Here is a tiny trained network, its code and every weight. The questions are about switching its units off for an input and a target symbol, where a switched-off unit gives its printed mean instead of its output.

import numpy as np


def w(rows, s, z=0):
    codes = np.array(rows[::2]) - 128.0
    scale = np.full(codes.shape[1], s)
    scale[-1] = z or s
    return codes * scale


def norm(h):
    return h / np.sqrt((h * h).mean(-1, keepdims=True) + 1e-5)


def f(y):
    return y / 2 * (1 + np.tanh(0.7978845608 * (y + 0.044715 * y**3)))


def softmax(a):
    e = np.exp(a - a.max(-1, keepdims=True))
    return e / e.sum(-1, keepdims=True)


def log_softmax(a):
    a = a - a.max(-1, keepdims=True)
    return a - np.log(np.exp(a).sum(-1, keepdims=True))


def net(x, mask):
    ids = ['ΘΦαβεζητω'.index(c) for c in x.split()]
    T = len(ids)
    res = E[ids] + P[:T]
    u = 0
    for l in range(3):
        r = norm(res)
        for j in range(2):
            rows = slice(2 * j, 2 * j + 2)
            q, k, v = (r @ M[l][rows].T for M in (Q, K, V))
            z = softmax(np.where(np.tri(T) > 0, q @ k.T / 2**0.5, -1e9)) @ v
            o = O[l][rows]
            res = res + np.where(mask[u + j], z, o[:, -1]) @ o[:, :-1]
        u += 2
        y = f(norm(res) @ A[l][:, :-1].T + A[l][:, -1])
        res = res + np.where(mask[u : u + 8], y, B[l][:, -1]) @ B[l][:, :-1]
        u += 8
    return log_softmax(norm(res)[-1] @ U[:, :-1].T + U[:, -1])


Q, K, V, O, A, B = {}, {}, {}, {}, {}, {}
E = w([
[108,236,90,100,77,97,209],'Θ',
[105,194,167,46,155,213,47],'Φ',
[159,103,222,110,73,116,115],'α',
[132,107,182,80,109,132,89],'β',
[160,85,54,109,55,119,65],'ε',
[164,100,214,148,99,143,130],'ζ',
[196,2,187,132,148,108,119],'η',
[89,88,192,78,140,96,69],'τ',
[105,126,194,54,15,16,89],'ω',
],0.027)
P = w([
[148,160,161,5,95,132,165],'0',
[161,143,173,59,91,146,145],'1',
[174,136,172,88,98,145,132],'2',
[179,133,166,109,111,142,125],'3',
[171,137,159,117,127,130,126],'4',
[159,143,148,123,136,121,128],'5',
[145,143,139,126,150,116,131],'6',
[136,142,130,134,159,114,129],'7',
[120,143,119,139,169,114,129],'8',
[115,141,109,148,170,114,129],'9',
[108,133,105,151,167,114,125],'10',
],0.027)
Q[0] = w([
[147,120,192,65,161,163,170],'0.h1',
[74,78,116,103,95,62,122],'0.h1',
[220,47,175,105,136,150,6],'0.h2',
[100,85,185,129,143,145,192],'0.h2',
],0.012)
K[0] = w([
[50,146,183,180,221,130,116],'0.h1',
[63,134,76,175,131,147,89],'0.h1',
[83,4,99,100,224,77,105],'0.h2',
[132,92,110,62,167,202,76],'0.h2',
],0.012)
V[0] = w([
[158,55,112,130,149,92,85],'0.h1',
[255,68,97,106,212,144,167],'0.h1',
[78,147,143,93,85,181,101],'0.h2',
[92,213,125,71,22,131,95],'0.h2',
],0.009)
O[0] = w([
[191,34,190,143,84,177,57,214],'0.h1',
[150,200,102,250,98,138,72,245],'0.h1',
[209,153,170,72,120,69,130,58],'0.h2',
[207,206,51,134,254,34,52,2],'0.h2',
],0.0073,0.0055)
A[0] = w([
[29,148,71,138,132,90,190,87],'0.n1',
[151,105,104,34,80,217,204,2],'0.n2',
[70,120,149,168,118,43,107,21],'0.n3',
[107,106,3,198,100,101,141,145],'0.n4',
[55,199,103,163,134,135,124,123],'0.n5',
[144,188,37,176,124,79,206,34],'0.n6',
[155,65,177,155,166,49,169,113],'0.n7',
[118,94,211,156,150,62,180,217],'0.n8',
],0.014,0.0071)
B[0] = w([
[145,154,162,195,145,77,134,132],'0.n1',
[68,165,169,164,114,144,249,143],'0.n2',
[92,126,237,184,27,103,61,121],'0.n3',
[216,133,57,139,93,113,218,148],'0.n4',
[127,225,127,182,165,147,170,136],'0.n5',
[197,163,153,105,160,97,213,154],'0.n6',
[122,151,160,102,108,155,117,187],'0.n7',
[88,173,86,83,75,148,89,245],'0.n8',
],0.015,0.011)
Q[1] = w([
[92,199,136,130,235,194,147],'1.h1',
[98,149,115,210,250,128,158],'1.h1',
[148,145,150,153,171,96,96],'1.h2',
[126,119,63,139,107,62,147],'1.h2',
],0.02)
K[1] = w([
[56,255,92,176,80,75,51],'1.h1',
[112,252,139,166,98,26,118],'1.h1',
[208,154,207,127,150,157,145],'1.h2',
[187,104,70,44,90,154,203],'1.h2',
],0.014)
V[1] = w([
[117,31,174,143,65,104,177],'1.h1',
[130,111,135,170,148,105,106],'1.h1',
[60,130,183,158,179,108,78],'1.h2',
[125,105,161,154,70,4,119],'1.h2',
],0.016)
O[1] = w([
[129,188,177,158,164,106,116,245],'1.h1',
[141,80,90,121,159,85,118,55],'1.h1',
[154,137,169,39,150,172,110,53],'1.h2',
[148,152,194,146,110,8,107,135],'1.h2',
],0.017,0.011)
A[1] = w([
[49,90,158,124,75,149,90,197],'1.n1',
[180,181,150,42,109,98,109,184],'1.n2',
[80,23,193,152,251,98,175,43],'1.n3',
[106,45,64,166,154,61,104,133],'1.n4',
[50,228,162,176,141,129,177,78],'1.n5',
[166,68,42,214,104,76,115,182],'1.n6',
[121,212,120,146,146,61,164,153],'1.n7',
[92,105,98,154,186,183,165,10],'1.n8',
],0.014,0.011)
B[1] = w([
[180,146,115,74,151,163,196,249],'1.n1',
[179,162,154,126,138,127,110,220],'1.n2',
[159,115,202,28,255,200,194,126],'1.n3',
[177,80,187,118,133,67,57,144],'1.n4',
[240,57,124,100,79,159,110,187],'1.n5',
[174,55,193,105,142,135,184,182],'1.n6',
[135,122,175,168,116,166,74,181],'1.n7',
[28,108,153,163,116,187,157,126],'1.n8',
],0.017,0.015)
Q[2] = w([
[216,162,168,3,58,202,140],'2.h1',
[203,148,142,153,86,125,234],'2.h1',
[216,88,103,228,167,45,240],'2.h2',
[201,227,234,7,48,166,186],'2.h2',
],0.02)
K[2] = w([
[118,101,85,196,205,142,134],'2.h1',
[98,137,76,177,99,110,95],'2.h1',
[121,172,250,45,113,188,131],'2.h2',
[98,113,141,189,224,134,172],'2.h2',
],0.021)
V[2] = w([
[224,97,226,107,58,126,208],'2.h1',
[109,61,147,131,141,50,216],'2.h1',
[62,98,249,60,80,126,62],'2.h2',
[168,227,86,89,234,100,102],'2.h2',
],0.012)
O[2] = w([
[63,87,105,103,181,80,176,252],'2.h1',
[163,119,110,43,126,100,175,130],'2.h1',
[5,79,145,124,100,158,58,133],'2.h2',
[77,197,60,212,209,123,155,122],'2.h2',
],0.016,0.026)
A[2] = w([
[46,86,56,248,78,62,156,147],'2.n1',
[179,103,51,74,162,216,111,59],'2.n2',
[99,170,113,180,168,225,18,254],'2.n3',
[218,36,128,99,49,224,194,149],'2.n4',
[222,148,159,103,139,223,59,86],'2.n5',
[150,66,70,212,152,78,110,185],'2.n6',
[169,175,131,113,79,140,180,142],'2.n7',
[142,46,84,63,74,90,120,177],'2.n8',
],0.018,0.0079)
B[2] = w([
[191,208,144,19,90,254,137,150],'2.n1',
[152,142,172,177,61,4,25,152],'2.n2',
[188,47,142,152,115,195,143,157],'2.n3',
[120,81,105,220,209,107,133,254],'2.n4',
[161,221,13,77,111,224,98,168],'2.n5',
[187,129,111,8,135,103,98,156],'2.n6',
[180,114,103,164,87,162,198,183],'2.n7',
[232,54,96,96,101,186,118,196],'2.n8',
],0.016,0.021)
U = w([
[175,142,197,173,243,122,52,5],'Θ',
[115,192,89,147,156,64,162,171],'Φ',
[32,131,142,145,100,132,154,181],'α',
[84,159,82,161,121,58,62,247],'β',
[131,77,66,71,103,78,94,174],'ε',
[147,156,69,176,59,124,60,178],'ζ',
[104,66,123,227,31,177,231,114],'η',
[118,176,139,40,173,198,145,40],'τ',
[197,173,248,178,77,109,87,81],'ω',
],0.014,0.011)

Each question gives the input, a string of symbols that net reads in full, and the target symbol t.
The units are the heads (2 rows each of Q, K, V and O) and the neurons (one row each of A and B). Each row of codes is followed by its name. A weight is (code - 128) times the scale printed after its matrix; where a second scale follows, it is the last column's (O, A, B and U).
mask holds one flag per unit, layer by layer, with each layer's heads first. A switched-off unit (its flag False) gives its mean, the last column of its rows in O or B, instead of its output. The means were averaged over made-up inputs and are rounded, as every weight is.
A unit's drop is (log p(t) with every unit on - log p(t) with that unit switched off) / (log p(t) with every unit on - log p(t) with every unit switched off).
The circuit of an input: a set's keep is (log p(t) with only the set's units on - log p(t) with every unit switched off) / (log p(t) with every unit on - log p(t) with every unit switched off). Starting from the 12 units with the biggest drops (on a tie, the unit counted first), units are removed one at a time, each time the one whose removal leaves the highest keep (on an exact tie, the one counted first), for as long as the keep stays at least 0.8.
units of the circuit, in order: the units of the circuit, biggest drop first
unit that matters most: the unit with the biggest drop
k most important neurons: the k neurons with the biggest drops, biggest first
top k neurons in layer l: the k neurons of layer l with the biggest drops, biggest first
heads that matter: for each layer, one digit per head in row order, 1 if its drop is at least 0.15 and else 0, layers parted by /
input η τ η ε Φ, target ζ: heads that matter => 00 / 01 / 10
input β ε η β Θ β ζ ω ζ, target ω: units of the circuit, in order => [1.h2]
input α Θ Φ Θ ω η, target ω: 2 most important neurons => [2.n4; 0.n3]
input Φ ε η Θ Φ, target η: units of the circuit, in order => [0.h2; 0.n2; 1.h1]
input Φ ε α ε ε ε Φ τ, target ζ: 2 most important neurons => [1.n4; 0.n8]
input ω η η η ε η Θ β τ Θ β, target Φ: heads that matter => 00 / 00 / 01
input ε ζ τ ε Θ η ω, target ω: top 2 neurons in layer 1 => [1.n7; 1.n2]
input Φ Φ ε η Θ η, target Φ: heads that matter => 00 / 00 / 01
input Φ Θ ε ω η Θ ε ε ω Θ, target ω: units of the circuit, in order => [1.n7; 0.n1]
input η η η Θ Θ ζ ε η α, target ε: units of the circuit, in order => [2.h1; 1.n5]
input Θ Φ η η β β η η β, target ζ: units of the circuit, in order => [1.n5; 2.n5]
input β Θ β Θ η η τ α η η β, target Φ: units of the circuit, in order => [2.h2; 0.n8; 1.n6]
input α η ζ Φ ω ζ β, target ω: heads that matter => 01 / 11 / 00
input Φ β η τ Θ, target τ: unit that matters most => 0.h2
input Φ ζ ω ε η, target ω: units of the circuit, in order => [1.h2; 1.h1; 0.h2]
input η β ω η Φ ζ, target ζ: 2 most important neurons => [2.n5; 1.n5]
input β η η η τ ω η η η, target α: heads that matter => 01 / 11 / 00
input Θ ζ ε Θ ζ, target Φ: heads that matter => 01 / 10 / 01
input β ε η η τ η, target τ: top 2 neurons in layer 1 => [1.n5; 1.n2]
input η ω ε, target ω: 2 most important neurons => [0.n8; 0.n2]
input Φ η η Θ η α, target Φ: units of the circuit, in order => [0.n8; 2.h2; 0.h2]
input η ε Φ, target η: units of the circuit, in order => [0.n2; 1.h1]
input η ε η τ Φ β, target ζ: 3 most important neurons => [0.n8; 2.n5; 1.n5]
input η η ε ζ, target ε: top neuron in layer 2 => [2.n8]
input ε β Φ ε Θ, target Φ: units of the circuit, in order => [0.h2; 2.n8]
input Θ ε τ η ε ε η η ε ω α, target ω: heads that matter => 00 / 11 / 00
input β Θ η η η ζ τ β, target τ: units of the circuit, in order => [1.h2]
